Each row is followed by its class.
[ 264  233  217 -140 -169   18 -103  215 -188  -44  119  212 -183 -102
 -289 -116 -248 -139 -371 -115   73   -6 -122  126  359   30 -268  421
 -245  135  136  -13  135 -352] : J625
[ -81   26  571   20 -319  102  120   67    1    7  436  -48 -306 -189
 -161  165 -456  131 -318  159  118  126  172  220 -111   -3 -340  324
 -226 -167  -12 -134    6 -301] : J377
[ 248  -58  189   10 -212  123  104  259 -168  -63   -3   73   12 -152
 -129  325 -268   69 -511   48   82 -116   64    5  218 -188 -208  553
  -91   50  350   73  228 -171] : J744
[-292  142  -99  301  321  -51  342  190  421  -83  231 -385 -102  169
  253 -414  -93  518  241  442  130   18 -402  274 -391    6 -297 -480
  -39 -338 -336  112  -26  202] : J2
[  99    2 -579 -435  236 -323 -149 -158 -253 -408 -133   42   17  246
 -310  221 -117 -319 -175   19  280   -9   86 -110 -225 -268  338  -57
  106  -44  -57  340  297 -195] : J711
[-227  -58   85   37  146    9  266  263  440  -38  133 -333 -140  161
  256 -291  -71  547  125  473  100  -36 -220  332 -401    0 -354 -255
 -146 -288 -386   48 -171   16] : J859
[-490  -87 -511  586  333  415  751  308   75 -454   52  100   36  313
 -122 -384  400 -546  215  108   95  176  -75 -342 -156   94 -127 -644
  322  340 -449  340   48 -549] : J725
[  82   74  101   60 -129  -56  -53  -58  -39 -103  176  175   14  -22
 -125  562 -141   75 -559  -36  164 -167  -15 -112  207 -243 -228  235
   59  215  170 -131  337 -205] : J339
[ 106  -48  394 -158  -85  159   91  362   32   44   84   77 -267 -124
 -166 -264 -199   -3 -261  254   73   85   20  218  239  -76 -310  489
 -252 -164  138   62 -176 -349] : J744
[  56    9 -503 -491  105  -96 -107 -213 -428 -206  -13  228 -317  161
 -286 -134 -263 -600  183   90  275  306  646  -94 -192 -199  286  211
 -300  -75 -640  610   10 -262] : J859
[-178 -160 -359 -553  217 -208  213 -154  -39 -618  -57    5 -179  445
 -316  -42   71 -571  -18  350  188  -16  236 -182 -282  -95  161  -53
  -89  145 -403  342   65 -644] : J725
[ 119   58  -53   66  346   36   46  383  448 -138  -85 -271 -276  260
  120 -264 -151  252   63  204  -88  -37 -401  462 -158   32 -420   84
    7 -347  -48  112   88  -10] : J711
[  34  160   12  239  217  163  299  275  586  166  -91 -350  -52   -1
  306  -57  -37  637   77  254   27  -68 -365  440  -38  126 -372 -119
 -144 -241  -62  112 -210  311] : J859
[  -5   67 -217   -2  222  100  329  212  487   16 -282 -303  105  185
  124   80   89  454  -20  320  -54 -344 -586  166 -176  257 -291 -331
   25 -145   61  -49  -17  176] : J859
[ -14   15  -42  115  532  107  172  501  418 -229   43 -343 -478  287
  187 -441   -3  274  226  421 -159  233 -304  460 -443  110 -569    2
  -55 -323  -51  259 -247 -120] : J377
[-181  -73   35  258   45  169  380   37  580   14   21 -417  120  190
  201  285   73  603 -172  334  -15 -414 -419  125 -277  125 -391 -440
   32   36 -153 -124 -105   94] : J339
[  21  252 -510 -502  268 -184 -181 -147 -125  -57 -231  -68  -40   37
 -285  -19 -182 -386   40  -77  217  136  122  -14 -113 -189  332 -164
  -28  -80 -142  379   89  -77] : J2
[   3  -88  246  228 -185  239  -43  157  -56 -356  620  276 -431   24
 -193   20 -228 -172 -467  145  221  157  209   -8   41  -52 -370  530
  -64   98 -171  173  187 -513] : J744
[-385 -129 -682  505  416  308  736  252   21 -505 -141  136  129  388
  111 -236  610 -461   64   48  -55 -109 -116 -188 -198  -95 -307 -464
  269  343 -518  283  190 -501] : J625
[-198 -113   87   70  263   -3   54  316  285   18   25 -303 -240  155
  261 -264  -90  373   39  413   60  -91 -184  226 -479  -77 -381  -59
 -158 -299 -270  115 -223  -37] : J2
[-252   63 -736  493  487   71  737  324   27 -370 -374   24  278  347
   93  -84  510  -72   -8   46  210 -253 -349 -332 -169 -223 -110 -735
  407  153  -95  161  267 -124] : J744
[-149   -1  -91  157  417   47   65  204  514 -336   68 -319 -230  317
   25 -205  130  217   56  361   14  -14 -475  240 -229  142 -285 -200
  141 -169  -71  125  -19 -200] : J2
[ -85 -114  -84  183  327   18   22  433  438  -55    5  -96 -223  186
  256 -330  -20  445  106  479    8  -87 -389  276 -214  154 -330  -80
 -137 -125  -81  166 -106  100] : J725
[-230 -158   62  415  189  187  406  214  439 -149  297 -236 -251  220
  217  -68  -83  523   85  476   59   12 -170  241 -461  158 -462 -157
  -47 -228 -357  101   29   16] : J625
[-485 -109 -383  398  313  268  831  200   41 -494   51  -41  206  412
  -97 -302  539 -366  103  173  190   57 -109 -328 -241 -127 -159 -793
  343  222 -540  195    3 -543] : J725
[  25   80 -471 -344  158 -107 -200 -325 -227 -363   24  244  -49  147
 -424  248  -18 -453 -211  -18  369  130  338 -260   21 -167  431  -35
  106  -29 -339  366   98 -312] : J744
[  17  133 -200  115  404    9  250  378  406   61 -203 -382  -73  130
  218 -215  -17  458  122  274  -90 -118 -503  354 -295   52 -389 -202
  -47 -265   12  150  -66  193] : J625
[-126  -23  557  191 -404  123   15  170  -71    0  534  -17 -486 -191
    2  -97 -609   62 -223   95  146  246  282  107 -227  -40 -302  130
 -281 -105  -16  -86 -259 -296] : J339
[  91   -9  250  -62  -23    1   -9  405  -81 -118  -41  198 -342  -47
  -43  -72 -210  -34 -479   88  133   -8   -5   94  154 -292 -399  666
 -215   60  191  117  103 -468] : J859
[  59   53  317   52 -236   99   58   16  169 -210  334  163  -71 -108
 -202  300 -169  185 -548   30  255 -164  -57   28  306   12 -200  405
  -36  123   84  -81  236 -313] : J744
[  -1  114 -562 -539  243 -282 -332 -367 -187 -411  -17  179  -13  293
 -519  -10   51 -507 -106  119  338  144   47 -159   26 -145  467 -174
  199 -164 -231  200  160 -276] : J339
[   8  224 -226  251  302  -62  133  196  245  218 -202 -261   49   67
  182  -86  140  369   -5  103   16 -191 -362  323 -158    7 -235 -301
   -8 -219 -114   33 -185  202] : J711
[ 164  238    7   12   76   57  -31  288 -261  150  -23  263 -199 -196
  -40  -89 -202 -141 -418 -115  186  128  108  181  187 -239 -273  489
 -196 -143  101  142   32 -161] : J339
[ -76  -97 -362 -466  258 -252 -152 -193 -161 -491   90   71 -184  373
 -400  -70   51 -617 -126  158  188  -77  330 -201 -275 -157  188  -87
   72   63 -511  332   16 -585] : J711
[ -49  -42   15  216  398    0  -31  399  432 -265   58 -268 -538  350
   91 -482  -23  366  188  371    4  257 -269  496 -304   87 -397   35
  -34 -306 -149  145 -171 -211] : J744
[-374  114 -529  298  463  133  489  198  -50 -405  -31    4   97  383
 -157 -497  461 -505  250  -17  183  346 -156 -360  -50 -481  -82 -678
  360  213 -599  368  -18 -501] : J625
[-152  150  -34  222  299   41   35  288  380  172   70 -320 -285  163
  185 -527 -211  308  287  305   47  116 -277  387 -267  -52 -390 -159
  -70 -403 -330  165 -169   71] : J339
[ -65  -70 -374 -580  160 -147 -103  -46  -16 -464 -213   57  -43  239
 -347 -203  -41 -530  -37  179  130   38  -50 -135   15 -105  399   -1
   66  -32  -88  381   77 -542] : J725
[-108  353 -404 -471  231 -252 -198 -195 -224 -329  -83   20 -200  131
 -417  -54 -222 -534  -22 -190  340  308  249 -174 -229 -377  409 -205
  107 -182 -470  354  185 -381] : J377
[-224 -120   -1   73  274  147  304   92  769 -276   89 -292   31  285
  -50  -52  148  383  -97  446  -79 -233 -580   35 -171  213 -334 -318
  236 -119 -175  -88 -207  -60] : J725
[ -15   66 -243 -311 -147   -6    6 -205 -164 -203  -20   18 -187   24
 -308  155 -311 -367  -39    9  351  179  377 -159  -65 -316  320  -30
 -139   19 -349  426  104 -228] : J859
[  48  270 -394 -784  120 -256 -226  -60 -250   10 -250   14   28  -75
 -530   11 -202 -538   42   25  259  308   67  -39   60 -212  530   -2
  -23 -271  -22  244  145 -281] : J744
[ 127  108  386   87 -200  114   61  275 -169  -18  388  153 -498 -176
   55 -116 -467   79 -226    6  155  251  353  261   -8  -48 -494  617
 -501   33  -93   84 -119 -227] : J2
[-100  -17  124  160  183   99  131  211  584 -113   29 -396 -217  197
    0   -9  -98  546   31  376  -63  -38 -553  359 -206  106 -400 -101
   47 -249    2  -74   -5  -92] : J339
[  52  129  340  -15  -59  134    8  339   38 -259  193   74 -227 -148
  -96  183 -231  -98 -436   38  129  117 -138  -73  134 -173 -240  257
  -22   15  358   36   58 -373] : J377
[  92   70  426  -58 -100   40 -149  409 -199   50  390   93 -582 -137
  -29 -401 -351 -124 -278  174   93  361  177  380 -158  -71 -479  526
 -341 -290   60   38 -146 -315] : J625
[ 191  260  177  -63  -60 -109 -219  509 -271  195  181  121 -554  -87
   20 -540 -359 -389  -31  -34  -78  262  190  366   11 -155 -458  425
 -385  -95  -97  118  -58 -418] : J625
[-454 -173 -412  644  214  404  899  247  117 -495   47  134  169  293
  213  -37  472   -6  -21  323   54  -54 -262 -349 -111 -109 -318 -494
  213  406 -318  231  344 -265] : J859
[ 132  129  145  209  -42   73   95  197   88 -263  314  102 -284  -11
 -225  134 -267  212 -433   57  132  122   15   83   89 -103 -435  464
   13   43   20   79   54 -308] : J725
[-310  -39 -498  482  331  380  596  471  117 -310 -348   -4  129  315
  124 -316  450 -454  157   -2   62   73 -350 -200   78 -147 -149 -420
  225  364 -187  377  202 -452] : J859
[-298  -97 -497  369  190  335  775  147  176 -341 -146  -63  269  380
   85   52  509 -248   -6   22   71 -357 -180 -266 -242   60 -290 -668
  232  449 -362  141  106 -315] : J725
[ -79  156  367   85 -109 -120 -112  111 -146  -84  324  125 -424 -136
 -139   66 -526   42 -523  -78  189   90  190   15 -188 -342 -279   34
  -70 -136  -40  -98   30 -308] : J711
[-441   14 -587  301  403  174  744  305   52 -390  -91  -66  231  329
  -51 -306  602 -115   80  213  135   38 -332 -259 -305  -84 -110 -883
  397  191 -306  130  152 -388] : J2
[-517   29 -443  279  538   94  630  370  -26 -340 -215  -83  198  342
  -11 -524  564 -512  135   92   48  -55 -324 -242 -273 -182 -108 -890
  324  108 -413  145   17 -553] : J711
[-163   -6  -46   84  348  -76  277  141  543 -159  -23 -317   40  189
  -44   99  239  424  -59  457   61 -198 -511  239 -118   48 -233 -127
  129 -147  -25  -10   29 -135] : J711
[ -36  -80 -459 -457    1 -178 -225 -178 -257   -9 -130  115  -65   53
 -332  -26 -295 -373   45  193  274   48  344 -117 -209 -114  408  103
 -105 -116 -240  394   66  -60] : J725
[-136   -8 -169  149  465   48  222  376  408  -84  -14 -278 -173  294
  225 -405  193  351  207  392   52   80 -227  311 -376   89 -301 -251
   24 -220 -301  208 -197  -28] : J711
[ 239  392  250 -119  -35 -193 -274  603 -173  293 -140   35 -380 -330
   40 -317 -485   30 -244 -104   94  224 -140  359  131 -305 -218  418
 -266 -253  529   24   -3 -116] : J711
[-107   -7 -440 -679   56 -162   -8 -304 -256 -372   88  105  -50  192
 -354  -73    5 -622  -24  147  191  149  328 -150 -262  -87  349 -263
    4 -149 -456  258 -107 -468] : J859
[-114 -145 -350 -532  151 -105   60 -172 -200 -281 -163  -80   80  205
 -300  153   13 -464 -156  220  245  -51  245 -167 -333  -71  383 -268
   13  -85 -224  309  127 -302] : J625
[-199 -186 -420 -656   76 -326   31 -211 -325 -177 -297    2  119  188
 -196  -54   58 -407  -21  255  222  -78  191 -169 -336 -335  448 -202
  -81  -63 -218  289   39 -317] : J725
[ -72   75 -479 -563  193 -181   61 -301 -153 -116 -213   21  132  177
 -265  219   91 -529 -138  -15  175 -228  155 -163 -123 -208  204 -217
  -10   57 -344  227  137 -333] : J2
[ -76   83  158  -48 -121  -66   -4  287  -91  -12  235  184 -545  -48
  -33 -271 -349  -60 -220  282   47  105  101  111 -190  -70 -380  247
 -285 -142  -29  -56 -118 -345] : J744
[ -18   90  -61   72  446  114  285  379  495 -328   93 -258 -232  234
  -24 -384  172  322   51  398  -59  139 -476  273 -137   94 -417 -104
   10 -197 -223  177 -207 -166] : J625
[  21  208  309  -33 -156  -66  -17   28 -140 -126  183  127 -297  -58
 -284  -68 -434 -117 -410    6  165   45   92  -10  178 -249 -228  319
  -64 -132  -17   -9  147 -401] : J859
[   7   64 -414 -261  221 -259  -86 -134    0 -316 -135 -130   54  224
 -239  408  -97 -271 -227  -43  198  -35   28 -244 -245 -211  306 -396
  256  -32  -72  179  200 -182] : J625
[-290 -116  134  150  275  185  180  161  561 -452  166 -220 -267  301
  -21 -330   89  295  -35  422   42   13 -409  159 -178  190 -313 -192
   28  -62 -297  100 -183 -320] : J859
[  97  -63 -461 -474   69 -231 -163 -210 -245 -385  -85  104  -94  259
 -320  -15  -10 -403  -88  133  259  -10   99   -7  -79 -166  347  190
  -30    5 -111  399  279 -333] : J711
[-316  158 -630  611  450  210  589  249 -190 -307 -104  222  314  142
  -53 -217  580 -333  -96  -86  158    9 -248 -373   56 -202  -70 -615
  391  201 -377  268  175 -281] : J859
